Here is a tiny trained network, its code and every weight. The questions are about switching its units off for an input and a class, where a switched-off unit gives its printed mean instead of its output.

import numpy as np


def w(rows, s, z=0):
    codes = np.array(rows[::2]) - 128.0
    scale = np.full(codes.shape[1], s)
    scale[-1] = z or s
    return codes * scale


def norm(h):
    return h / np.sqrt((h * h).mean(-1, keepdims=True) + 1e-5)


def f(y):
    return y / 2 * (1 + np.tanh(0.7978845608 * (y + 0.044715 * y**3)))


def log_softmax(a):
    a = a - a.max(-1, keepdims=True)
    return a - np.log(np.exp(a).sum(-1, keepdims=True))


def net(x, mask):
    res = np.array(x, float).reshape(1, 4) / 4 @ E
    u = 0
    for l in range(4):
        y = f(norm(res) @ A[l][:, :-1].T + A[l][:, -1])
        res = res + np.where(mask[u : u + 4], y, B[l][:, -1]) @ B[l][:, :-1]
        u += 4
    return log_softmax(norm(res)[-1] @ U[:, :-1].T + U[:, -1])


A, B = {}, {}
E = w([
[73,99,170,127,62,248,104,157],'x0',
[131,129,137,118,135,119,107,156],'x1',
[32,47,109,78,145,186,118,127],'x2',
[122,54,84,157,43,98,57,80],'x3',
],0.011)
A[0] = w([
[188,228,156,127,252,175,212,172,49],'0.n0',
[51,54,2,52,250,118,126,111,7],'0.n1',
[185,172,208,204,30,208,107,164,1],'0.n2',
[101,65,75,120,130,95,76,115,35],'0.n3',
],0.0084,0.0045)
B[0] = w([
[104,170,176,74,51,73,157,133,254],'0.n0',
[123,56,255,146,117,91,150,58,203],'0.n1',
[150,136,226,151,50,97,160,98,178],'0.n2',
[83,137,100,239,52,118,171,116,161],'0.n3',
],0.0087,0.0088)
A[1] = w([
[121,142,163,114,251,47,223,113,64],'1.n0',
[113,122,233,72,199,172,192,128,4],'1.n1',
[231,171,53,227,193,123,106,105,148],'1.n2',
[83,196,93,106,180,223,182,165,32],'1.n3',
],0.015,0.0024)
B[1] = w([
[108,26,152,67,10,159,89,112,249],'1.n0',
[107,126,45,122,180,166,187,154,236],'1.n1',
[145,125,40,139,186,76,95,205,188],'1.n2',
[234,106,105,178,156,79,112,178,160],'1.n3',
],0.013,0.011)
A[2] = w([
[200,196,141,76,41,134,123,126,131],'2.n0',
[139,255,185,141,169,142,202,149,55],'2.n1',
[105,215,86,142,131,130,65,142,93],'2.n2',
[184,193,56,102,167,148,86,143,1],'2.n3',
],0.019,0.0022)
B[2] = w([
[135,139,169,186,113,107,120,50,254],'2.n0',
[10,15,130,22,68,197,162,208,189],'2.n1',
[173,68,67,127,164,91,159,153,142],'2.n2',
[95,125,114,105,188,152,66,177,172],'2.n3',
],0.014,0.012)
A[3] = w([
[138,195,47,136,182,174,208,153,128],'3.n0',
[156,167,153,140,238,187,208,146,150],'3.n1',
[140,168,168,95,191,191,111,138,5],'3.n2',
[202,110,175,138,114,6,126,49,226],'3.n3',
],0.016,0.0016)
B[3] = w([
[133,181,79,148,219,91,150,166,168],'3.n0',
[128,167,28,86,70,19,5,227,153],'3.n1',
[236,29,164,110,109,62,59,90,132],'3.n2',
[197,250,135,217,221,127,112,67,252],'3.n3',
],0.012,0.013)
U = w([
[191,198,158,165,144,62,121,57,106],'0',
[58,105,159,48,66,180,162,168,253],'1',
[153,161,5,107,231,83,110,255,44],'2',
],0.01,0.0015)

Each question gives the input, the list of numbers given to net, and the class t.
The units are the neurons (one row each of A and B). Each row of codes is followed by its name. A weight is (code - 128) times the scale printed after its matrix; where a second scale follows, it is the last column's (A, B and U).
mask holds one flag per neuron, layer by layer. A switched-off neuron (its flag False) gives its mean, the last column of its row in B, instead of its output. The means were averaged over made-up inputs and are rounded, as every weight is.
A unit's drop is (log p(t) with every unit on - log p(t) with that unit switched off) / (log p(t) with every unit on - log p(t) with every unit switched off).
The circuit of an input: a set's keep is (log p(t) with only the set's units on - log p(t) with every unit switched off) / (log p(t) with every unit on - log p(t) with every unit switched off). Starting from the 12 units with the biggest drops (on a tie, the unit counted first), units are removed one at a time, each time the one whose removal leaves the highest keep (on an exact tie, the one counted first), for as long as the keep stays at least 0.8.
units of the circuit, in order: the units of the circuit, biggest drop first
top k neurons: the k neurons with the biggest drops, biggest first
top k neurons in layer l: the k neurons of layer l with the biggest drops, biggest first
drop when u is switched off: that unit's drop, to one decimal
input [0,-7,-1,3], class 2: top 2 neurons : (0.n0, 0.n1)
input [-7,4,8,-7], class 1: units of the circuit, in order : (1.n0)
input [-1,4,-7,5], class 2: units of the circuit, in order : (1.n2, 0.n0)
input [-3,7,-2,1], class 2: top 2 neurons : (1.n2, 0.n0)
input [0,3,6,2], class 0: top 3 neurons : (2.n1, 0.n3, 0.n1)
input [-2,0,6,-5], class 1: top 2 neurons : (1.n0, 0.n1)
input [6,6,-1,8], class 0: top 3 neurons : (1.n1, 2.n1, 0.n2)
input [2,-4,-3,-7], class 1: top 2 neurons : (0.n0, 2.n1)
input [7,4,-1,5], class 0: top 2 neurons : (1.n1, 0.n2)
input [-2,-2,-8,1], class 2: top 2 neurons : (1.n2, 0.n1)
input [8,3,-1,3], class 0: top 3 neurons : (1.n1, 0.n2, 2.n1)
input [1,-7,-4,-2], class 1: top 2 neurons : (2.n1, 1.n0)
input [-4,6,5,0], class 1: top 2 neurons in layer 1 : (1.n0, 1.n1)
input [-8,4,-7,3], class 2: units of the circuit, in order : (1.n2)
input [-2,-8,7,7], class 0: top 2 neurons in layer 1 : (1.n1, 1.n0)
input [-6,6,0,7], class 2: top 2 neurons in layer 1 : (1.n2, 1.n0)
input [-5,1,-5,2], class 2: drop when 1.n2 is switched off : 1.9
input [-5,-2,-4,3], class 2: drop when 1.n2 is switched off : 1.5
input [-8,4,7,5], class 0: drop when 1.n3 is switched off : 0.0
input [5,6,-8,0], class 1: top neuron in layer 1 : (1.n0)
